Rows are numbered. After the first five, each row is followed by the numbers of the four nearest rows among all rows above it, by straight-line distance, nearest first.
(in the rows, 128 means zero)
1: | 138 |  97 | 121 | 112 | 126 | 126 | 124 | 121 | 133 | 139 | 123 | 139 | 122 | 129 |  99 | 138 | 132 | 143 | 126 | 133 | 129 | 118 | 134 | 134 | 133 | 132 | 130 | 131 | 132 | 125 | 134 | 124 | 132 | 144 | 118 | 130 | 133 | 131 | 139 |
2: | 124 | 144 | 129 | 145 | 117 | 109 | 130 | 129 | 128 | 128 | 132 | 122 | 119 | 123 | 149 | 134 | 138 | 121 | 122 | 138 | 129 | 133 | 135 | 136 | 120 | 113 | 126 | 136 | 121 | 142 | 185 | 131 | 104 | 127 | 153 | 131 | 121 | 126 | 108 |
3: | 176 | 108 | 121 | 137 | 130 | 122 | 121 | 125 | 125 | 131 | 130 | 102 | 139 | 124 |  79 | 127 | 135 | 126 | 117 | 118 | 143 |  83 | 128 | 131 | 136 | 131 | 136 | 134 | 139 | 124 | 141 | 129 | 123 | 128 | 140 | 125 | 128 | 118 | 122 |
4: | 127 |  92 | 127 | 106 | 119 | 138 | 128 | 124 | 123 | 130 | 124 | 116 | 139 | 142 |  99 | 123 | 132 | 135 | 113 | 107 | 138 | 119 | 109 | 130 | 151 | 118 | 131 | 141 | 127 | 103 | 159 | 125 | 155 | 136 | 123 | 126 | 123 | 135 | 141 |
5: | 124 | 110 | 123 | 138 | 130 | 119 | 117 | 132 | 130 | 112 | 130 | 110 | 118 | 126 | 116 | 132 | 136 | 119 | 110 | 127 | 145 | 118 | 129 | 139 | 115 | 110 | 137 | 135 | 129 | 107 | 186 | 140 | 127 | 125 | 139 | 145 | 123 | 132 | 124 |
6: | 176 | 108 | 117 | 119 | 121 | 124 | 129 | 125 | 124 | 126 | 127 |  99 | 145 | 131 |  76 | 130 | 136 | 122 | 128 | 130 | 146 | 101 | 116 | 124 | 122 | 128 | 113 | 126 | 131 | 123 | 158 | 132 | 113 | 131 | 135 | 141 | 132 | 131 |  99 |
3 1 5 4
7: | 163 | 116 | 123 | 119 | 128 | 138 | 124 | 125 | 125 | 133 | 132 | 103 | 143 | 129 | 111 | 140 | 133 | 115 | 125 | 111 | 140 | 110 | 101 | 128 | 145 | 136 | 114 | 145 | 127 | 117 | 128 | 121 | 125 | 126 | 137 | 119 | 129 | 129 | 114 |
3 6 4 1
8: |  87 | 133 | 132 | 135 | 113 | 127 | 113 | 133 | 125 | 136 | 131 | 120 | 124 | 132 | 165 | 133 | 140 | 130 | 142 | 114 | 137 | 141 | 142 | 140 | 134 | 118 | 124 | 165 | 131 | 123 | 230 | 119 | 133 | 132 | 139 | 118 | 116 | 121 | 134 |
2 5 4 1
9: | 133 | 117 | 124 | 138 | 116 | 113 | 125 | 132 | 133 | 133 | 131 | 118 | 131 | 131 | 127 | 141 | 137 | 129 | 124 | 112 | 132 | 129 | 113 | 127 | 121 | 112 | 126 | 126 | 129 | 112 | 218 | 137 | 130 | 125 | 145 | 123 | 132 | 129 | 110 |
5 2 8 4
10: | 138 |  93 | 114 | 125 | 129 | 126 | 130 | 128 | 119 | 125 | 119 | 111 | 125 | 125 | 121 | 123 | 126 | 143 | 116 | 110 | 134 | 103 | 111 | 131 | 135 | 122 | 138 | 130 | 123 | 106 | 137 | 115 | 146 | 140 | 134 | 131 | 135 | 133 | 147 |
4 1 7 3
11: | 129 | 137 | 122 | 135 | 115 | 118 | 121 | 135 | 128 | 127 | 141 | 120 | 126 | 116 | 107 | 130 | 139 | 127 | 130 | 127 | 137 | 137 | 167 | 128 | 109 | 118 | 123 | 132 | 127 | 114 | 248 | 132 | 116 | 119 | 139 | 130 | 124 | 110 | 103 |
9 2 5 8
12: |  96 | 133 | 129 | 132 | 126 | 135 | 133 | 123 | 136 | 135 | 140 | 128 | 122 | 123 | 160 | 122 | 118 | 124 | 124 | 123 | 141 | 142 | 127 | 127 | 125 | 116 | 124 | 148 | 128 | 112 | 196 | 120 | 136 | 144 | 127 | 120 | 123 | 131 | 130 |
8 2 9 5
13: | 133 |  95 | 125 | 129 | 115 | 131 | 131 | 126 | 128 | 118 | 117 | 102 | 131 | 132 | 116 | 133 | 135 | 121 | 112 | 122 | 134 |  98 | 116 | 132 | 132 | 123 | 133 | 150 | 131 | 108 | 183 | 131 | 145 | 137 | 127 | 118 | 127 | 129 | 153 |
4 10 5 9
14: | 130 | 115 | 119 | 118 | 129 | 141 | 132 | 131 | 136 | 129 | 117 | 148 | 125 | 125 | 100 | 129 | 125 | 147 | 132 | 116 | 130 | 121 | 146 | 128 | 134 | 134 | 116 | 138 | 130 | 117 | 178 | 129 | 144 | 139 | 122 | 122 | 133 | 122 | 150 |
1 4 13 10
15: | 126 |  96 | 124 | 124 | 126 | 139 | 137 | 130 | 132 | 117 | 123 | 121 | 129 | 125 | 102 | 141 | 132 | 135 | 127 | 106 | 136 | 113 | 111 | 134 | 132 | 126 | 131 | 132 | 127 | 116 | 175 | 123 | 142 | 125 | 109 | 122 | 138 | 130 | 158 |
13 4 14 10
16: | 125 | 107 | 132 | 114 | 122 | 146 | 126 | 136 | 119 | 129 | 123 | 133 | 142 | 133 |  96 | 135 | 130 | 124 | 129 | 113 | 138 | 114 | 123 | 136 | 138 | 120 | 122 | 133 | 129 | 123 | 155 | 136 | 139 | 144 | 113 | 130 | 137 | 139 | 145 |
15 4 1 14
17: | 144 | 145 | 119 | 145 | 121 | 118 | 138 | 127 | 140 | 139 | 127 | 125 | 116 | 116 | 127 | 135 | 124 | 128 | 120 | 129 | 143 | 121 | 142 | 130 | 106 | 126 | 126 | 136 | 123 | 122 | 185 | 128 | 113 | 120 | 144 | 136 | 112 | 118 | 109 |
2 5 9 11
18: | 141 | 132 | 117 | 138 | 119 | 117 | 128 | 127 | 137 | 120 | 133 | 113 | 115 | 127 | 131 | 135 | 130 | 122 | 121 | 123 | 139 | 123 | 125 | 123 | 114 | 115 | 143 | 136 | 133 | 114 | 191 | 134 | 126 | 118 | 142 | 140 | 129 | 132 | 113 |
5 17 9 2
19: | 150 | 116 | 116 | 135 | 112 | 121 | 122 | 127 | 133 | 123 | 125 | 113 | 133 | 126 | 101 | 123 | 131 | 130 | 125 | 125 | 134 | 119 | 125 | 125 | 116 | 119 | 131 | 133 | 128 | 138 | 169 | 135 | 104 | 119 | 127 | 142 | 135 | 117 | 119 |
18 6 5 17
20: | 125 | 113 | 129 | 142 | 113 | 111 | 127 | 131 | 125 | 114 | 136 |  94 | 117 | 128 | 133 | 131 | 138 | 116 | 121 | 126 | 140 | 120 | 117 | 132 | 109 | 120 | 126 | 145 | 133 | 114 | 192 | 142 | 125 | 131 | 143 | 140 | 121 | 128 | 113 |
5 18 9 2
21: |  71 | 124 | 126 | 121 | 127 | 142 | 116 | 130 | 139 | 127 | 110 | 119 | 125 | 121 | 140 | 147 | 145 | 125 | 125 | 131 | 143 | 122 | 163 | 127 | 139 | 127 | 119 | 155 | 133 |  86 | 255 | 133 | 150 | 137 | 152 | 123 | 117 | 112 | 154 |
8 12 11 9
22: | 125 | 105 | 139 | 106 | 130 | 130 | 135 | 125 | 130 | 129 | 125 | 134 | 138 | 134 |  91 | 137 | 137 | 141 | 125 | 120 | 133 | 116 | 122 | 135 | 124 | 131 | 122 | 136 | 132 | 133 | 161 | 124 | 129 | 126 | 115 | 130 | 137 | 136 | 151 |
16 15 1 14
23: | 169 | 123 | 119 | 142 | 138 | 115 | 131 | 133 | 115 | 116 | 120 | 134 | 127 | 127 | 135 | 124 | 116 | 120 | 124 | 140 | 116 | 129 | 118 | 131 | 106 | 122 | 134 | 118 | 134 | 124 |  73 | 141 | 116 | 136 | 119 | 140 | 131 | 137 | 144 |
1 10 7 19
24: | 158 | 115 | 127 | 136 | 130 | 120 | 130 | 124 | 126 | 114 | 125 | 108 | 136 | 129 | 108 | 142 | 137 | 120 | 122 | 125 | 128 |  91 | 123 | 130 | 114 | 121 | 138 | 131 | 122 | 109 | 133 | 135 | 116 | 129 | 143 | 124 | 125 | 114 | 121 |
3 7 19 6
25: | 142 | 125 | 125 | 145 | 125 | 121 | 126 | 133 | 126 | 127 | 125 | 109 | 121 | 127 |  92 | 142 | 133 | 134 | 113 | 123 | 126 |  92 | 126 | 130 | 139 | 115 | 123 | 141 | 127 | 117 | 160 | 133 | 114 | 130 | 159 | 128 | 119 | 135 | 126 |
24 3 19 5
26: |  84 | 138 | 137 | 132 | 122 | 117 | 127 | 125 | 126 | 133 | 126 | 128 | 122 | 138 | 180 | 124 | 136 | 108 | 127 | 116 | 138 | 133 | 136 | 136 | 139 | 117 | 114 | 164 | 142 | 122 | 226 | 131 | 109 | 141 | 132 | 120 | 116 | 118 | 136 |
8 12 2 21
27: | 153 | 126 | 119 | 139 | 127 | 116 | 121 | 123 | 130 | 119 | 124 | 105 | 136 | 134 |  81 | 135 | 143 | 123 | 123 | 136 | 135 |  97 | 138 | 122 |  99 | 120 | 128 | 132 | 127 | 118 | 160 | 146 | 111 | 121 | 149 | 138 | 124 | 111 | 123 |
24 19 25 6
28: | 130 |  97 | 133 | 112 | 115 | 135 | 120 | 123 | 142 | 125 | 127 | 105 | 144 | 137 | 112 | 130 | 136 | 118 | 121 | 109 | 143 | 119 | 115 | 136 | 152 | 133 | 118 | 160 | 120 | 111 | 205 | 118 | 136 | 133 | 137 | 117 | 128 | 131 | 136 |
13 4 15 9
29: | 135 | 114 | 128 | 122 | 121 | 145 | 133 | 117 | 134 | 128 | 120 | 139 | 147 | 121 |  94 | 131 | 130 | 132 | 144 | 133 | 137 | 126 | 135 | 128 | 141 | 134 | 130 | 133 | 136 | 126 | 164 | 117 | 130 | 132 | 115 | 129 | 120 | 125 | 138 |
14 22 16 1
30: | 155 | 104 | 119 | 120 | 121 | 125 | 117 | 128 | 125 | 132 | 122 | 102 | 135 | 138 | 115 | 135 | 128 | 125 | 115 | 110 | 135 | 100 | 110 | 131 | 135 | 131 | 139 | 144 | 126 | 109 | 153 | 124 | 130 | 134 | 140 | 119 | 130 | 127 | 138 |
10 13 7 24
31: | 120 | 118 | 133 |  97 | 135 | 132 | 121 | 121 | 131 | 123 | 116 | 133 | 133 | 107 |  88 | 132 | 134 | 130 | 134 | 123 | 127 | 120 | 138 | 119 | 137 | 134 | 112 | 135 | 126 | 124 | 127 | 115 | 131 | 137 | 122 | 130 | 122 | 126 | 142 |
1 29 22 16
32: | 155 | 115 | 119 | 136 | 122 | 129 | 123 | 129 | 124 | 110 | 140 | 108 | 141 | 132 | 100 | 145 | 133 | 131 | 128 | 136 | 139 |  97 | 130 | 134 | 114 | 128 | 125 | 131 | 121 | 104 | 159 | 127 | 113 | 129 | 144 | 136 | 121 | 118 | 127 |
24 27 25 19
33: | 153 |  97 | 118 | 123 | 124 | 131 | 118 | 121 | 141 | 120 | 123 | 101 | 130 | 135 |  93 | 126 | 128 | 133 | 124 | 108 | 127 |  92 | 109 | 128 | 134 | 118 | 138 | 135 | 123 | 118 | 158 | 118 | 131 | 127 | 136 | 122 | 121 | 124 | 137 |
30 10 3 13
34: |  77 | 134 | 127 | 131 | 123 | 143 | 130 | 128 | 132 | 124 | 121 | 129 | 126 | 122 | 147 | 147 | 134 | 121 | 121 | 138 | 127 | 140 | 133 | 133 | 147 | 128 | 128 | 153 | 117 | 119 | 181 | 127 | 142 | 140 | 149 | 123 | 113 | 118 | 143 |
12 8 26 2
35: |  97 | 145 | 120 | 113 | 131 | 128 | 120 | 118 | 120 | 124 | 137 | 119 | 127 | 125 | 138 | 124 | 141 | 135 | 131 | 125 | 148 | 144 | 142 | 124 | 114 | 119 | 123 | 143 | 132 | 122 | 241 | 127 | 121 | 119 | 132 | 126 | 126 | 125 | 126 |
8 11 12 26
36: | 118 | 134 | 124 | 135 | 114 | 127 | 125 | 118 | 131 | 121 | 131 | 116 | 128 | 115 | 113 | 129 | 142 | 133 | 125 | 127 | 151 | 130 | 152 | 149 | 107 | 116 | 121 | 148 | 135 | 114 | 255 | 129 | 128 | 122 | 129 | 130 | 118 | 111 | 111 |
11 35 9 8
37: | 129 | 108 | 124 | 111 | 128 | 145 | 126 | 125 | 135 | 127 | 122 | 127 | 134 | 126 |  81 | 135 | 136 | 155 | 125 | 116 | 130 | 113 | 145 | 120 | 130 | 135 | 115 | 130 | 132 | 117 | 186 | 123 | 147 | 123 | 119 | 129 | 131 | 129 | 135 |
14 22 29 15
38: |  21 | 134 | 116 | 156 | 136 | 136 | 120 | 141 | 128 | 108 | 130 | 130 |  95 | 110 | 129 | 133 | 128 | 147 | 106 | 158 | 129 | 159 | 176 | 116 |  90 | 115 | 169 | 146 | 126 | 108 | 247 | 162 | 136 | 125 | 134 | 137 | 112 | 110 | 183 |
21 35 34 8
39: |  79 |  99 | 129 | 109 | 124 | 125 | 124 | 128 | 127 | 122 | 129 | 114 | 138 | 130 | 113 | 134 | 152 | 120 | 121 | 134 | 141 | 117 | 122 | 134 | 141 | 124 | 121 | 156 | 134 | 106 | 242 | 127 | 132 | 128 | 151 | 124 | 129 | 123 | 163 |
21 28 35 8
40: | 154 | 158 | 134 | 142 | 120 | 100 | 118 | 128 | 130 | 137 | 134 | 120 | 132 | 127 | 138 | 127 | 134 | 101 | 132 | 124 | 135 | 132 | 141 | 140 | 119 | 113 | 104 | 121 | 135 | 118 | 187 | 127 | 102 | 119 | 158 | 123 | 134 | 117 | 100 |
2 17 18 9
41: |  82 | 159 | 125 | 136 | 126 | 119 | 134 | 131 | 130 | 131 | 131 | 135 | 119 | 126 | 165 | 122 | 134 | 114 | 138 | 129 | 132 | 141 | 126 | 137 | 138 | 111 | 134 | 150 | 128 | 122 | 170 | 121 | 128 | 131 | 135 | 117 | 118 | 115 | 131 |
12 34 26 2
42: | 153 | 156 | 134 | 143 | 118 | 120 | 127 | 126 | 130 | 123 | 144 | 117 | 118 | 126 | 132 | 125 | 149 | 114 | 140 | 134 | 141 | 135 | 156 | 134 | 116 | 122 | 123 | 124 | 126 | 133 | 227 | 125 | 103 | 121 | 152 | 127 | 124 | 130 | 107 |
11 40 2 17
43: | 128 | 136 | 123 | 150 | 112 | 115 | 124 | 115 | 124 | 124 | 136 |  94 | 137 | 126 | 145 | 127 | 122 | 105 | 113 | 116 | 156 | 116 | 136 | 133 | 135 | 119 | 117 | 142 | 125 |  99 | 255 | 127 | 128 | 122 | 161 | 141 | 120 | 127 | 108 |
36 9 11 20
44: |  84 | 138 | 133 | 122 | 125 | 129 | 125 | 126 | 132 | 129 | 125 | 115 | 126 | 122 | 161 | 132 | 130 | 115 | 131 | 114 | 145 | 144 | 125 | 145 | 132 | 114 | 125 | 156 | 137 | 121 | 229 | 129 | 135 | 135 | 144 | 120 | 120 | 125 | 133 |
8 26 12 35
45: | 105 |  99 | 123 | 124 | 126 | 145 | 129 | 131 | 136 | 120 | 114 | 145 | 119 | 122 | 111 | 141 | 128 | 129 | 118 | 131 | 130 | 124 | 122 | 129 | 125 | 114 | 132 | 132 | 125 | 114 | 171 | 130 | 150 | 133 | 114 | 134 | 131 | 126 | 176 |
15 14 16 22
46: | 147 | 129 | 121 | 138 | 117 | 103 | 124 | 119 | 121 | 125 | 125 | 112 | 124 | 129 | 131 | 134 | 132 | 117 | 131 | 120 | 147 | 121 | 118 | 126 | 105 | 121 | 128 | 137 | 116 | 112 | 176 | 135 | 123 | 130 | 143 | 133 | 121 | 132 | 106 |
18 20 17 5
47: | 143 | 119 | 113 | 130 | 124 | 128 | 125 | 118 | 118 | 114 | 134 | 105 | 125 | 125 |  91 | 145 | 135 | 120 | 112 | 128 | 148 |  99 | 128 | 114 | 134 | 119 | 139 | 130 | 124 | 101 | 185 | 133 | 105 | 136 | 147 | 132 | 127 | 127 | 132 |
32 25 5 27
48: | 121 | 105 | 127 | 109 | 127 | 143 | 128 | 123 | 120 | 122 | 125 | 145 | 140 | 130 |  88 | 134 | 134 | 140 | 125 | 121 | 133 | 109 | 139 | 125 | 123 | 128 | 119 | 129 | 137 | 118 | 155 | 128 | 137 | 133 | 112 | 130 | 143 | 132 | 146 |
22 16 37 14
49: | 168 | 118 | 128 | 125 | 123 | 110 | 134 | 126 | 122 | 125 | 132 | 115 | 136 | 132 |  98 | 140 | 134 | 118 | 131 | 123 | 142 | 116 | 111 | 137 | 118 | 127 | 120 | 125 | 131 | 122 | 180 | 124 | 106 | 124 | 126 | 141 | 141 | 136 | 122 |
19 6 32 46
50: | 137 | 116 | 118 | 110 | 141 | 146 | 125 | 131 | 135 | 135 | 127 | 150 | 130 | 130 |  95 | 141 | 131 | 154 | 126 | 126 | 133 | 107 | 141 | 135 | 152 | 135 | 131 | 132 | 127 | 122 | 180 | 130 | 140 | 129 | 127 | 116 | 120 | 127 | 147 |
14 37 29 48
51: | 110 | 138 | 116 | 142 | 127 | 121 | 126 | 120 | 135 | 119 | 138 | 111 | 112 | 103 | 110 | 131 | 141 | 121 | 127 | 142 | 155 | 134 | 178 | 131 | 108 | 128 | 108 | 144 | 131 | 110 | 255 | 134 | 123 | 123 | 148 | 130 | 104 | 111 | 115 |
36 11 35 42
52: |  84 | 158 | 143 | 126 | 122 | 103 | 120 | 125 | 125 | 128 | 141 | 142 | 119 | 123 | 157 | 134 | 133 | 123 | 132 | 144 | 124 | 144 | 162 | 126 | 103 | 120 | 120 | 126 | 131 | 127 | 192 | 135 | 101 | 126 | 135 | 134 | 111 | 128 | 130 |
2 41 35 12
53: | 124 | 152 | 119 | 131 | 120 | 119 | 127 | 132 | 129 | 125 | 136 | 120 | 113 | 127 | 119 | 114 | 141 | 133 | 136 | 127 | 140 | 135 | 151 | 125 | 112 | 112 | 121 | 131 | 124 | 118 | 255 | 131 | 119 | 116 | 139 | 133 | 119 | 124 | 129 |
11 35 36 42
54: | 169 | 116 | 115 | 123 | 121 | 129 | 134 | 127 | 123 | 124 | 138 | 103 | 131 | 128 |  91 | 128 | 136 | 128 | 126 | 130 | 143 | 118 | 117 | 129 | 120 | 134 | 126 | 133 | 127 | 131 | 161 | 123 | 119 | 126 | 113 | 131 | 138 | 123 | 106 |
6 49 19 32
55: | 120 | 126 | 124 | 116 | 141 | 140 | 123 | 129 | 136 | 133 | 131 | 141 | 122 | 116 | 107 | 131 | 140 | 135 | 130 | 124 | 112 | 121 | 151 | 126 | 136 | 145 | 117 | 132 | 133 | 123 | 172 | 124 | 140 | 136 | 126 | 118 | 125 | 114 | 134 |
14 50 37 29
56: | 127 | 140 | 130 | 145 | 129 | 112 | 121 | 123 | 124 | 136 | 129 | 122 | 117 | 123 | 146 | 131 | 135 | 109 | 126 | 125 | 137 | 122 | 140 | 137 | 107 | 125 | 132 | 138 | 133 | 116 | 204 | 136 | 113 | 133 | 144 | 127 | 116 | 114 | 114 |
2 17 18 46
57: |  89 | 146 | 132 | 130 | 131 | 126 | 135 | 132 | 135 | 134 | 133 | 128 | 116 | 134 | 173 | 124 | 136 | 119 | 124 | 104 | 130 | 132 | 138 | 141 | 132 | 120 | 133 | 144 | 136 | 113 | 202 | 121 | 141 | 123 | 130 | 109 | 117 | 115 | 123 |
12 41 44 8
58: | 114 | 131 | 128 | 125 | 129 | 136 | 128 | 131 | 139 | 135 | 133 | 132 | 122 | 138 | 155 | 123 | 126 | 120 | 127 | 117 | 144 | 143 | 141 | 140 | 132 | 122 | 127 | 148 | 125 | 129 | 216 | 129 | 134 | 131 | 131 | 119 | 121 | 125 | 127 |
12 44 57 8
59: | 142 | 133 | 130 | 122 | 139 | 144 | 134 | 120 | 145 | 134 | 122 | 147 | 120 | 114 | 105 | 138 | 123 | 130 | 137 | 129 | 130 | 114 | 134 | 123 | 130 | 131 | 131 | 122 | 126 | 127 | 144 | 116 | 150 | 140 | 118 | 123 | 122 | 122 | 137 |
29 55 1 14
